Below is a small trained network, with its code and all its weights. Each question gives an input and a target symbol and asks what happens when units are switched off, that is, made to give their printed mean instead of their output.

import numpy as np


def w(rows, s, z=0):
    codes = np.array(rows[::2]) - 128.0
    scale = np.full(codes.shape[1], s)
    scale[-1] = z or s
    return codes * scale


def f(y):
    return y / 2 * (1 + np.tanh(0.7978845608 * (y + 0.044715 * y**3)))


def softmax(a):
    e = np.exp(a - a.max(-1, keepdims=True))
    return e / e.sum(-1, keepdims=True)


def log_softmax(a):
    a = a - a.max(-1, keepdims=True)
    return a - np.log(np.exp(a).sum(-1, keepdims=True))


def net(x, mask):
    ids = ['ΞΨΩαεζμτ'.index(c) for c in x.split()]
    T = len(ids)
    res = E[ids] + P[:T]
    q, k, v = (res @ M[0].T for M in (Q, K, V))
    z = softmax(np.where(np.tri(T) > 0, q @ k.T / 4**0.5, -1e9)) @ v
    res = res + np.where(mask[0], z, O[0][:, -1]) @ O[0][:, :-1]
    y = f(res @ A[0][:, :-1].T + A[0][:, -1])
    res = res + np.where(mask[1:13], y, B[0][:, -1]) @ B[0][:, :-1]
    return log_softmax(res[-1] @ U[:, :-1].T + U[:, -1])


Q, K, V, O, A, B = {}, {}, {}, {}, {}, {}
E = w([
[129,92,215,13,190,165],'Ξ',
[125,129,188,106,77,153],'Ψ',
[194,156,32,144,161,106],'Ω',
[93,116,137,83,19,73],'α',
[128,3,128,81,174,1],'ε',
[176,122,166,154,151,125],'ζ',
[40,137,174,124,117,113],'μ',
[98,44,187,137,131,200],'τ',
],0.017)
P = w([
[235,176,193,198,155,41],'0',
[186,185,190,152,133,22],'1',
[149,185,158,129,118,43],'2',
[124,170,127,114,110,70],'3',
[91,163,95,104,112,92],'4',
[62,157,69,91,106,116],'5',
[34,145,46,82,98,138],'6',
[2,144,19,81,82,160],'7',
],0.0084)
Q[0] = w([
[112,103,134,126,141,81],'H1',
[169,162,39,129,188,106],'H1',
[86,146,147,5,154,152],'H1',
[111,21,147,170,124,110],'H1',
],0.024)
K[0] = w([
[122,107,140,59,131,113],'H1',
[209,162,56,209,153,111],'H1',
[67,20,8,90,123,182],'H1',
[151,101,249,96,155,104],'H1',
],0.018)
V[0] = w([
[249,97,211,152,113,178],'H1',
[123,189,83,63,74,191],'H1',
[126,175,99,20,214,161],'H1',
[45,255,199,253,160,90],'H1',
],0.0079)
O[0] = w([
[104,154,17,144,74,194,113],'H1',
[252,128,105,93,127,72,4],'H1',
[98,145,58,127,203,67,175],'H1',
[179,10,120,3,167,126,102],'H1',
],0.0065,0.0028)
A[0] = w([
[133,185,116,165,91,129,205],'N1',
[182,124,107,178,132,214,4],'N2',
[179,132,208,154,167,80,63],'N3',
[73,136,42,140,121,133,198],'N4',
[195,219,167,163,177,101,66],'N5',
[157,93,196,118,158,164,10],'N6',
[211,170,154,84,125,201,40],'N7',
[189,128,201,187,219,246,51],'N8',
[90,161,129,69,60,213,27],'N9',
[113,163,137,115,191,136,50],'N10',
[114,113,130,77,91,96,44],'N11',
[104,135,10,106,135,164,9],'N12',
],0.014,0.0036)
B[0] = w([
[185,74,142,132,191,143,182],'N1',
[47,144,62,106,45,144,150],'N2',
[158,68,25,125,103,58,195],'N3',
[187,126,156,96,140,152,254],'N4',
[70,188,105,134,69,224,163],'N5',
[57,182,148,96,151,174,190],'N6',
[176,222,107,94,135,9,142],'N7',
[189,75,204,175,214,151,197],'N8',
[115,235,138,133,88,26,244],'N9',
[155,43,86,168,68,117,165],'N10',
[145,175,101,181,85,214,223],'N11',
[56,142,155,161,84,92,167],'N12',
],0.015,0.0046)
U = w([
[235,120,120,119,240,145,255],'Ξ',
[85,101,116,185,145,71,121],'Ψ',
[184,68,194,123,29,141,76],'Ω',
[134,110,132,111,137,137,84],'α',
[78,135,208,171,145,137,97],'ε',
[93,181,65,178,182,159,128],'ζ',
[72,86,181,1,82,166,182],'μ',
[131,167,151,68,139,104,88],'τ',
],0.0062,0.0052)

Each question gives the input, a string of symbols that net reads in full, and the target symbol t.
The units are the heads (4 rows each of Q, K, V and O) and the neurons (one row each of A and B). Each row of codes is followed by its name. A weight is (code - 128) times the scale printed after its matrix; where a second scale follows, it is the last column's (O, A, B and U).
mask holds one flag per unit, heads first, then neurons. A switched-off unit (its flag False) gives its mean, the last column of its rows in O or B, instead of its output. The means were averaged over made-up inputs and are rounded, as every weight is.
A unit's drop is (log p(t) with every unit on - log p(t) with that unit switched off) / (log p(t) with every unit on - log p(t) with every unit switched off).
The circuit of an input: a set's keep is (log p(t) with only the set's units on - log p(t) with every unit switched off) / (log p(t) with every unit on - log p(t) with every unit switched off). Starting from the 12 units with the biggest drops (on a tie, the unit counted first), units are removed one at a time, each time the one whose removal leaves the highest keep (on an exact tie, the one counted first), for as long as the keep stays at least 0.8.
units of the circuit, in order: the units of the circuit, biggest drop first
drop of u: that unit's drop, to one decimal
input τ μ μ μ, target μ: units of the circuit, in order : [H1]
input τ Ξ μ, target Ξ: units of the circuit, in order : [H1, N4, N1]
input Ω ε ε α Ξ τ, target Ξ: units of the circuit, in order : [H1, N4]
input μ μ τ ε, target Ψ: units of the circuit, in order : [H1, N3]
input τ ε μ Ψ, target τ: units of the circuit, in order : [N7, H1, N9, N10]
input μ μ ε Ξ τ, target Ξ: units of the circuit, in order : [N4, H1]
input Ω τ Ξ Ξ α τ Ξ, target τ: units of the circuit, in order : [N9, N7]
input ζ ε Ξ, target ε: units of the circuit, in order : [H1, N8]
input μ ζ τ Ψ, target τ: units of the circuit, in order : [N9, H1, N7]
input ζ α τ Ξ, target τ: units of the circuit, in order : [H1, N9, N7]
input τ τ μ Ω Ξ μ, target Ξ: units of the circuit, in order : [H1, N4, N9]
input μ Ξ Ξ ζ Ξ α, target Ξ: drop of N1 : 0.4
input τ Ξ μ μ ε ε Ψ, target ε: drop of N7 : 0.1
input ζ τ ε, target Ψ: drop of H1 : 0.4
